Below are the code and all the weights of a small trained network. Each question names an input and a class and asks about switching units off, where a switched-off unit gives its printed mean instead of its output.

import numpy as np


def w(rows, s, z=0):
    codes = np.array(rows[::2]) - 128.0
    scale = np.full(codes.shape[1], s)
    scale[-1] = z or s
    return codes * scale


def norm(h):
    return h / np.sqrt((h * h).mean(-1, keepdims=True) + 1e-5)


def f(y):
    return np.maximum(y, 0)


def log_softmax(a):
    a = a - a.max(-1, keepdims=True)
    return a - np.log(np.exp(a).sum(-1, keepdims=True))


def net(x, mask):
    res = np.array(x, float).reshape(1, 7) / 4 @ E
    u = 0
    for l in range(3):
        y = f(norm(res) @ A[l][:, :-1].T + A[l][:, -1])
        res = res + np.where(mask[u : u + 9], y, B[l][:, -1]) @ B[l][:, :-1]
        u += 9
    return log_softmax(norm(res)[-1] @ U[:, :-1].T + U[:, -1])


A, B = {}, {}
E = w([
[69,160,115,86,105,71,168],'x0',
[128,129,127,129,127,130,128],'x1',
[92,173,95,189,103,150,56],'x2',
[172,144,96,122,116,98,123],'x3',
[125,125,153,80,113,126,82],'x4',
[128,129,129,128,128,127,129],'x5',
[116,147,152,142,249,64,78],'x6',
],0.02)
A[0] = w([
[79,146,98,134,170,84,107,131],'0.n0',
[192,170,56,110,101,47,116,3],'0.n1',
[49,167,122,106,110,60,168,50],'0.n2',
[1,111,180,130,148,176,157,21],'0.n3',
[106,138,83,160,145,124,198,83],'0.n4',
[105,128,142,60,101,116,83,79],'0.n5',
[109,140,155,54,107,126,50,28],'0.n6',
[111,155,94,209,159,119,191,15],'0.n7',
[58,157,93,132,98,103,116,170],'0.n8',
],0.028,0.011)
B[0] = w([
[125,145,164,115,162,96,80,247],'0.n0',
[243,221,86,89,130,145,131,181],'0.n1',
[104,44,74,37,131,100,106,238],'0.n2',
[254,236,86,92,125,128,133,213],'0.n3',
[142,89,202,130,72,126,125,181],'0.n4',
[141,95,185,139,81,125,146,189],'0.n5',
[173,96,182,173,61,82,114,188],'0.n6',
[172,98,199,174,53,82,110,177],'0.n7',
[97,117,60,149,118,95,110,244],'0.n8',
],0.037,0.013)
A[1] = w([
[124,169,111,120,107,154,195,79],'1.n0',
[57,144,113,140,149,99,167,59],'1.n1',
[90,158,89,125,5,173,163,52],'1.n2',
[136,104,132,73,147,103,194,157],'1.n3',
[45,197,79,173,57,148,32,3],'1.n4',
[89,134,123,127,141,150,117,79],'1.n5',
[198,112,133,217,155,239,59,125],'1.n6',
[91,107,113,158,189,132,164,65],'1.n7',
[55,160,70,106,25,166,147,56],'1.n8',
],0.025,0.0059)
B[1] = w([
[117,151,144,119,154,209,129,158],'1.n0',
[147,127,147,113,133,117,124,129],'1.n1',
[106,163,213,140,133,164,13,216],'1.n2',
[96,142,125,170,131,165,207,212],'1.n3',
[154,134,43,252,117,88,219,190],'1.n4',
[150,108,118,101,141,133,118,129],'1.n5',
[141,83,50,11,81,93,90,255],'1.n6',
[102,125,86,122,139,59,123,130],'1.n7',
[72,163,179,57,160,125,34,187],'1.n8',
],0.027,0.011)
A[2] = w([
[79,152,165,133,128,197,76,68],'2.n0',
[99,132,171,128,253,72,99,18],'2.n1',
[108,115,189,95,204,154,239,253],'2.n2',
[62,137,81,170,109,100,168,142],'2.n3',
[122,126,120,126,120,61,142,194],'2.n4',
[144,128,155,108,100,96,182,99],'2.n5',
[134,166,108,105,116,114,94,231],'2.n6',
[74,158,174,125,193,127,79,151],'2.n7',
[98,115,137,161,176,186,153,62],'2.n8',
],0.03,0.0035)
B[2] = w([
[123,133,179,148,222,132,133,162],'2.n0',
[80,171,173,126,114,194,44,182],'2.n1',
[159,132,37,244,136,62,155,163],'2.n2',
[126,118,150,140,247,48,176,146],'2.n3',
[65,124,146,174,128,252,209,219],'2.n4',
[117,129,109,191,129,122,67,184],'2.n5',
[102,135,165,139,190,180,227,252],'2.n6',
[82,149,154,142,170,77,110,169],'2.n7',
[103,163,64,143,58,110,116,133],'2.n8',
],0.028,0.018)
U = w([
[57,161,197,131,172,164,76,251],'0',
[164,63,216,171,8,95,124,46],'1',
[56,62,42,28,111,130,147,85],'2',
[235,241,79,95,131,182,155,65],'3',
[93,130,59,225,136,91,163,172],'4',
],0.017,0.0024)

Each question gives the input, the list of numbers given to net, and the class t.
The units are the neurons (one row each of A and B). Each row of codes is followed by its name. A weight is (code - 128) times the scale printed after its matrix; where a second scale follows, it is the last column's (A, B and U).
mask holds one flag per neuron, layer by layer. A switched-off neuron (its flag False) gives its mean, the last column of its row in B, instead of its output. The means were averaged over made-up inputs and are rounded, as every weight is.
A unit's drop is (log p(t) with every unit on - log p(t) with that unit switched off) / (log p(t) with every unit on - log p(t) with every unit switched off).
The circuit of an input: a set's keep is (log p(t) with only the set's units on - log p(t) with every unit switched off) / (log p(t) with every unit on - log p(t) with every unit switched off). Starting from the 12 units with the biggest drops (on a tie, the unit counted first), units are removed one at a time, each time the one whose removal leaves the highest keep (on an exact tie, the one counted first), for as long as the keep stays at least 0.8.
units of the circuit, in order: the units of the circuit, biggest drop first
k most important neurons: the k neurons with the biggest drops, biggest first
top k neurons in layer l: the k neurons of layer l with the biggest drops, biggest first
input [3,0,-8,-7,-3,-4,-3], class 4: top 2 neurons in layer 2 => [2.n2 2.n5]
input [5,8,1,8,-7,-8,5], class 3: units of the circuit, in order => [0.n1]
input [6,8,-7,0,-4,7,-4], class 4: 4 most important neurons => [1.n3 2.n2 1.n6 0.n8]
input [-7,-2,1,0,-4,-6,-6], class 2: top 4 neurons in layer 0 => [0.n2 0.n8 0.n5 0.n3]
input [7,2,-6,4,-6,0,4], class 2: 3 most important neurons => [0.n2 0.n6 0.n5]
input [-4,-2,-6,2,-1,1,5], class 4: top 3 neurons in layer 1 => [1.n3 1.n2 1.n8]
input [2,7,-6,-8,3,-6,-8], class 0: 2 most important neurons => [0.n0 1.n2]
input [-2,1,7,8,-2,0,7], class 3: 4 most important neurons => [0.n1 0.n2 1.n2 1.n4]
input [-1,5,-4,-1,-3,6,0], class 4: 3 most important neurons => [0.n6 0.n3 0.n1]
input [-6,-1,5,-8,-3,1,6], class 3: top 3 neurons in layer 1 => [1.n6 1.n2 1.n8]
input [0,-7,0,-5,-6,5,-5], class 1: 3 most important neurons => [0.n4 0.n7 0.n1]
input [6,-1,8,7,0,-4,-8], class 0: 2 most important neurons => [1.n8 1.n2]
input [8,5,-8,8,-5,-1,-3], class 2: 3 most important neurons => [0.n2 0.n3 0.n1]
input [-6,-7,6,-1,5,6,-3], class 2: top neuron in layer 0 => [0.n8]
input [3,-4,2,1,3,0,-2], class 1: 4 most important neurons => [0.n6 0.n5 1.n6 1.n2]
input [-6,-6,6,-8,8,2,7], class 1: 2 most important neurons => [0.n6 0.n2]
input [2,-6,7,3,5,7,5], class 4: 2 most important neurons => [0.n8 1.n4]
input [-7,-4,-8,7,-5,-8,-2], class 4: top 2 neurons in layer 1 => [1.n3 1.n2]
input [-5,7,-8,-7,-6,6,4], class 4: top 2 neurons in layer 2 => [2.n5 2.n2]
input [3,7,7,8,1,3,1], class 3: units of the circuit, in order => [0.n1]
input [1,-6,6,4,-6,1,-8], class 0: top 2 neurons in layer 1 => [1.n2 1.n8]
input [-5,-5,-6,2,2,-6,-6], class 0: top 4 neurons in layer 0 => [0.n2 0.n0 0.n3 0.n6]
